Here is a tiny trained network, its code and every weight. The questions are about switching its units off for an input and a class, where a switched-off unit gives its printed mean instead of its output.

import numpy as np


def w(rows, s, z=0):
    codes = np.array(rows[::2]) - 128.0
    scale = np.full(codes.shape[1], s)
    scale[-1] = z or s
    return codes * scale


def norm(h):
    return h / np.sqrt((h * h).mean(-1, keepdims=True) + 1e-5)


def f(y):
    return np.maximum(y, 0)


def log_softmax(a):
    a = a - a.max(-1, keepdims=True)
    return a - np.log(np.exp(a).sum(-1, keepdims=True))


def net(x, mask):
    res = np.array(x, float).reshape(1, 6) / 4 @ E
    u = 0
    for l in range(2):
        y = f(norm(res) @ A[l][:, :-1].T + A[l][:, -1])
        res = res + np.where(mask[u : u + 3], y, B[l][:, -1]) @ B[l][:, :-1]
        u += 3
    return log_softmax(norm(res)[-1] @ U[:, :-1].T + U[:, -1])


A, B = {}, {}
E = w([
[167,89,176],'x0',
[171,125,142],'x1',
[113,143,155],'x2',
[125,254,174],'x3',
[84,75,174],'x4',
[64,141,151],'x5',
],0.0077)
A[0] = w([
[137,79,118,222],'0.n1',
[149,85,2,183],'0.n2',
[98,144,75,2],'0.n3',
],0.0091,0.00089)
B[0] = w([
[146,85,68,193],'0.n1',
[255,106,222,255],'0.n2',
[234,11,32,159],'0.n3',
],0.0061,0.0044)
A[1] = w([
[176,117,46,252],'1.n1',
[64,93,187,197],'1.n2',
[2,146,104,188],'1.n3',
],0.0095,0.0022)
B[1] = w([
[233,133,105,253],'1.n1',
[12,143,133,209],'1.n2',
[127,214,87,196],'1.n3',
],0.011,0.0046)
U = w([
[123,245,131,106],'0',
[193,127,178,153],'1',
[162,138,156,5],'2',
[65,196,12,66],'3',
[169,146,164,8],'4',
[166,129,147,251],'5',
[47,77,144,5],'6',
[77,137,187,251],'7',
],0.011,0.0028)

Each question gives the input, the list of numbers given to net, and the class t.
The units are the neurons (one row each of A and B). Each row of codes is followed by its name. A weight is (code - 128) times the scale printed after its matrix; where a second scale follows, it is the last column's (A, B and U).
mask holds one flag per neuron, layer by layer. A switched-off neuron (its flag False) gives its mean, the last column of its row in B, instead of its output. The means were averaged over made-up inputs and are rounded, as every weight is.
A unit's drop is (log p(t) with every unit on - log p(t) with that unit switched off) / (log p(t) with every unit on - log p(t) with every unit switched off).
The circuit of an input: a set's keep is (log p(t) with only the set's units on - log p(t) with every unit switched off) / (log p(t) with every unit on - log p(t) with every unit switched off). Starting from all 6 units, units are removed one at a time, each time the one whose removal leaves the highest keep (on an exact tie, the one counted first), for as long as the keep stays at least 0.8.
circuit, biggest first: the units of the circuit, biggest drop first
most important unit: the unit with the biggest drop
k most important neurons: the k neurons with the biggest drops, biggest first
drop when u is switched off: that unit's drop, to one decimal
input [2,5,-7,4,0,6], class 7: circuit, biggest first : 1.n1, 1.n3
input [2,-2,7,1,1,4], class 3: circuit, biggest first : 0.n2, 1.n3
input [-7,-5,3,-5,-8,3], class 2: most important unit : 0.n2
input [7,3,-3,2,1,4], class 7: circuit, biggest first : 0.n2, 1.n1
input [3,-8,8,-2,3,8], class 3: circuit, biggest first : 1.n3, 0.n2
input [2,8,-2,3,7,0], class 7: 3 most important neurons : 0.n2, 1.n2, 1.n1
input [-8,-2,-8,-2,2,-5], class 1: drop when 1.n3 is switched off : 0.0
input [-8,1,8,-2,8,4], class 3: drop when 0.n2 is switched off : 0.2
input [6,-7,5,3,4,-2], class 6: drop when 1.n1 is switched off : 0.1
input [-7,8,-7,-1,-1,4], class 1: drop when 0.n2 is switched off : 0.2
